In the rows, zero is written as 128.
[161 142 181  85 143 141 121  88 168 120 124 159 118 120 134  51 147 109
 149 164 125 157 143  98 115 167 172 145 158  96 218 138 113  71 143]
5
[ 84 141 127 110 124 113 121 139 128 111 124 168 131 180 160  86 147 123
 138 127  96 136 113 138  99 161 160 119 136 111 183 145 112 122 118]
6
[ 82 139 180  88 120 135 132  92  50 129 126 231 100 104 214  54 105 117
 188 154  78  73  80 154 142 170 164  62 102  63 217  96 159  95 100]
5
[133 124 173  80 125 128 111  95 123 118 123 143 144 110 133 101 137 124
 144 138 120 141 138 109 123 133 157 147 155  89 175 126 125 106 141]
7
[ 46 162  98 125 165 111 117 118 113  92 177 173 114 141 145  51 152  74
 188  85  76 142 136 151  90 140 154 102  90 123 246 143 151 157 141]
6
[158  69 172 152  97 154 145 107 133 117  77  92 135 135 140 137 147 148
  95 152 175 136 116 127 102 143 138 119 156 110 101 107 120  94 183]
0
[123 101 145 142 146 107 122 121 128 150 121 148 139 109 136 127 140  95
 135 128 161 133 141 104 130 100 130 125 118 142 137 140 125 125 121]
1
[144  82 132 127 137 110 153 175 171 120 119 144 110 113  56 135 136 119
 115 147 187 173 127  57 138 128 128  88  99 194 133 156 105  84 122]
6
[185 108  91 144 101 180 140 141 178 129 158  41 125 147  50 115 102 185
  88 126 150 197 155 102 128 124  87  99 163 113   4 115 108 136 145]
3
[185 118 122 156  86 173 171 121 175 126  81 117 122 159 114 139 157 141
 105 138 175 150 113 138 108 134 175 126 179 136 112 131  99 109 178]
6
[120  75 120 151 133 123 138 154 140 146 137 121 106 113 149 127 151  88
 155 145 165 156 159 110 134 116 149 108 113 170 169 137 118 111 157]
1
[180  99 135 132 131 157 134 119 175 135 123 100 131 118 101  99 125 145
 119 141 144 117 115 115 130 145 133 133 149  95  69 141 134 128 145]
6
[118 116 106 186 110 128 136 132 110 155 130 149 134 107 132 116 114 120
 135 107 184 140 107 124 138 104 149  88  97 133 159 140 145  96 102]
8
[148 153 153 118 134 131 143 118 147 141 121 183 109 146 152  99 127  88
 133 174 136 141 121 135 171 143 160 144 154 130 187 108 122 119 120]
2
[123 121 147  86 155 118 121 149 145 100 150 150 104 105  57 138 129 133
 143 113 164 193 181  49 120 128  99 113  90 175 177 160 106  59  93]
3
[154  81 161 147  97 156 171  82 144 148  73 111 148 135 145 158 128 168
  77 115 188 148 109 114 124 109 125  97 163 121  67 119 124 109 185]
0
[123 136 150  90 128 119 130  94 137 138 104 181 120 116 158  85 135 106
 138 142 123 118 123 116 141 136 153 147 135 122 174 126 126 116 108]
2
[118 115 169 111 106 136 126 120 110 129 141 152 148 140 140  94 131 137
 118 118 123 161 131 125 126 131 126  88  96 103 142 131 141 108 154]
3
[146 111 130 106 140 149 131 147 184 109 141  72  57 145  79 120 133 130
 138 140 142 185 186  58 104 148 114 130 161 158 153 132 100  75 165]
3
[183  97 170 129 165 134 146  95 181 129 121  88 166 122  86  87 140 142
 105 138 145 139 128  98 120 153 125 129 153 102  58 135 137 125 199]
5
[131  70 134 109 135 138 156 122 150  95 133  77  91  96  90 140 145 128
 128 114 175 161 167  58 124 107  97 119 122 171 154 150 123  72 158]
4
[176 125 153 102 131 152 136  97 151 137 120 116 111 127 147 106 120 138
 148 143 137 140 143 101 138 151 174 127 166  93 161 110 123  86 169]
7
[110 135 105 130 147 156 145 119 173  98 145 125 121 183 144 141 164 127
 147  77 131 169 141 169 119 157 153 154 130 133 199 153 117 135 210]
6
[ 63 138 142 117 139  86 126 131 111 122 115 156 137 193 154 114 142 128
 131 117  90 154 106 144 113 159 142 115 122 144 183 123 131 121 138]
0
[125  93 149 139  93 158 154  96 119 133 116 144 124 124 149 146 121 158
 110 106 152 111 104 127 126 118 129  99 125 111 110 133 134 135 174]
6
[130 120 130 140 145 100 131 133  90 137 124 162 148 114 131 109 106 101
 120 115 115 117 130  99 118 126 134  89 146 115 155  97 111 117  97]
2
[117 126 155 146 155  87 143 142 116 128  98 159 145 138 114 137 141 106
 124 133 153 150 137  97  99 131 137 109 138 171 147 132 120 102 121]
0
[191 126 100 121 114 125 109  88 166 141 120  32 186 125  61 162 124 200
  88  81 118 140 147 111 100 117 129 177 184 104  57 126 114 145 149]
7
[ 62 111 130 125 193  59 111 129 108 136 144 137 115 109 128  88 119  73
 154  76  87 101 139  91 143 108 129 125 110 140 215 136 156 128 136]
4
[ 91 133 157 117 128 119 125 145  90 107 119 175 137 164 160  91 142 118
 125  99  86 129 113 147 101 164 175 104  80 123 213 115 147 131 149]
8
[114 120 158 127 162  86 119 144 117 136 105 176 156 132 104 128 157  90
 120 129 158 165 120 117 157 112 143  82 117 151 214 135 118  64 113]
3
[128 134 171 103 154 119 106  69 151 132 114 174 161  91 146  60 123 134
 130 108 126 119 128 101 123 137 159 135 142  64 158 141 133 118 132]
5
[145 125 161 128  88 112 146  99 119 143  96 115 150 194 154 120 140 131
  94 118 110 163 106 114 103 131 175  90 163 109 176  94 114  90 210]
7
[137 126 172  99 142 124 123  92 149 145  99 189 125 124 147  71 125 120
 122 129 123 115 114  88 127 139 172 117 143  94 182 142 118 102 124]
6
[103 133 119 128  90 150 111 129 126 123 149 120 105 158 144 127 149 131
 163 134 106 155 128 155 122 143 140 156 129 128 166 127 122 135 136]
1
[ 50 100  82 110 156  92 109 147 126 121 116 108 122 140 131 115 140 136
 141 101  98 136 114 148 128 144 107 116 106 147 127 124 124 140 116]
0
[ 88 131 175  68 124  96  96 158  70  89  99 206 139 167 141 126 138 153
  98 139 104 109 129 135  97 170 137 156  72 136 172 128  99 119  46]
8
[146 141 174  78 146 140 108 116 176 139 110 173  98  91 140  23 136  89
 158 160 119 133 145 101 144 143 177 137 132  93 169 139 154 108 123]
3
[ 98 118 181  81 144  97 106 105 156 127 117 185 147  76 133  48 131  99
 146 126 138 144 129  65 161 107 169 148 143  94 217 176 152  83  80]
4
[118 120 149 122 145 100 143 128  98 119 116 163 123 150 139 120 142  99
 142 151 127 132 128 108 118 155 146 112 144 148 211 110 102  74 114]
2
[144 122 171 132 129 115 162  76 124 128  91 156 150 151 118 121 132 151
 105 124 162 150 116  88  99 136 152  90 164 124 153 125  96  67 147]
5
[164 150 109 149 102 150 147 114 143 114 159  44 120 180 102 160 143 156
  97 119 107 176 172 112 109 121 130 132 192 157 186 116 118 119 178]
4
[ 77  75 182  87 145  95 162  98  94 107 117 164  96 163 159 109 135 127
 144 147 140 120 115 114 111 174 119  99  82 142 186 131 118  55 152]
5
[152 126 155 158 146 119 150 163 119 132 104 143 143 150 113 110 144 119
 111 144 136 141 122  98 111 152 178  82 126 163 158 116 135 110 150]
8
[171 156 140 165 156 106 182 157 114 139 132 185 136 178 114 143 120  61
 110 136 148 185 128 114 148 129 147  58 141 175 209  87 104  89 138]
2
[120  71 153 123 119 144 166  78 135 126  87 130 138 145 147 137 141 163
  77  95 158 137 110  91 112 113 140  62 153 118 142 128 106 106 197]
6
[177 117 131 118 140 143 136 109 182 155 101 106 133 114 120 105 123 127
 112 136 133 112 110 115 159 135 114 160 170 102  47 118 132 144 146]
2
[158 109 138 148 110 163 164 101 151 130 123 111 120 159 132 116 137 137
 107 131 142 152 123 113 107 134 156  90 172 116 153 126 116 110 190]
6
[156 113 154 152 127 106 128 114 160 148 134 100 160 122  85  85 115 121
  96 122 133 135 132  94 147 102 139 161 159 112  95 143 152 148 143]
4
[109 111 113 159 143 112 136 133 104 130 140 148 135 127 135 136 108 134
 132 114 147 118 118 107 122 123 130  63 131 118 156 134 125 104  97]
6
[ 98 138  91 101 120 110 133 127 106 119 155 129 134 153 140 107 106 154
 149 100  95 162 138 126 115 143 156  78 115 116 166 109 128 117 109]
7
[116  77 185 120 157  96 133 132 103 140 101 177 147 124 143 110 144  99
 123 157 155 137 134  75 128 121 150  82 129 141 160 129 105  91 115]
1
[139 107 145 137 137 152 159  85 145 137 104 120 135 191 174 103 143 150
  88  97 115 133 123 123 104 147 166  81 165 102 147 112 105 134 235]
6
[103 101 160 141 144  74 132 119 104 127 112 144 155 124 104 131 145 111
 115 120 150 131 133  89 136 101 148 130 143 160 201 144 122  90 120]
4
[127  91 165 148 125 127 132 152 117 118 108 144 132 108 103 109 137 137
 132 153 169 126 126  91 113 149 167 128 121 146 137 140 131 104 123]
8
[140  84 135 114 169 137 145 130 192 122 118  85 100 106  84 115 138 117
 145 120 171 196 148  38 117 133 102 105 157 153 139 151 115  56 163]
0
[153 154 188  76  94 132 129  71 141 140  86 161 141 146 145 109 146 140
 133 138 118 147 107 113 128 138 188 158 173  98 191 127 124  85 156]
7
[150  83 154 106 173 142 140 156 152 102 112  89  95 122 111 109 144 134
 126 116 134 135 159  42  85 171 129 100 102 156 137 131 129  87 189]
8
[132 102 120 114 154 100 172 136 158 114 133 133  96 127 108 122 108 114
 117 122 160 167 172  40 108 131 122  85 110 187 151 126 117  96 119]
2
[168  93 167 123  86 123 129  62 151 123  70  88 148 146 105 120 139 195
  76 156 158 123 131  82  65 148 159 157 209 100 114 129  78  70 128]
5
[118  56 140 124 161 130 128 157 157 102 136  79  79  92  85  92 155 110
 161 142 167 148 174  46  86 158 137 142 108 174 171 161 123  74 161]
8
[ 75 137 148 117 142 104 121 141 101 103 119 165 131 165 164 103 136 129
 148 131  98 134 115 142 105 174 145 111 107 124 163 118 141 124 119]
0
[148 138 170  77 134 110 118  98 139 141 104 144 128 140 153  86 122 122
 136 143  98 126 122 102 130 151 179 133 159  87 183 114 134  91 136]
7
[142 107 137 126 150 113 137 120 134 133 140 101 162 115 125 120 115 133
 121 111 135 130 135 113 135 120 122 106 118 105  63 120 162 158 174]
7
[123 128 232  87 139 121 114  89 100  92 113 172 128 120 130  65 145 108
 143 171  94 133 142  86  70 169 168 138 153 104 222 118 141  96 126]
0
[ 94  74 183  94 168 102 133  94 100  85 110 143 105  78  97  95 152 133
 163  98 155 108 131  39 117 140 123 111  53 152 193 148 142  46 145]
4
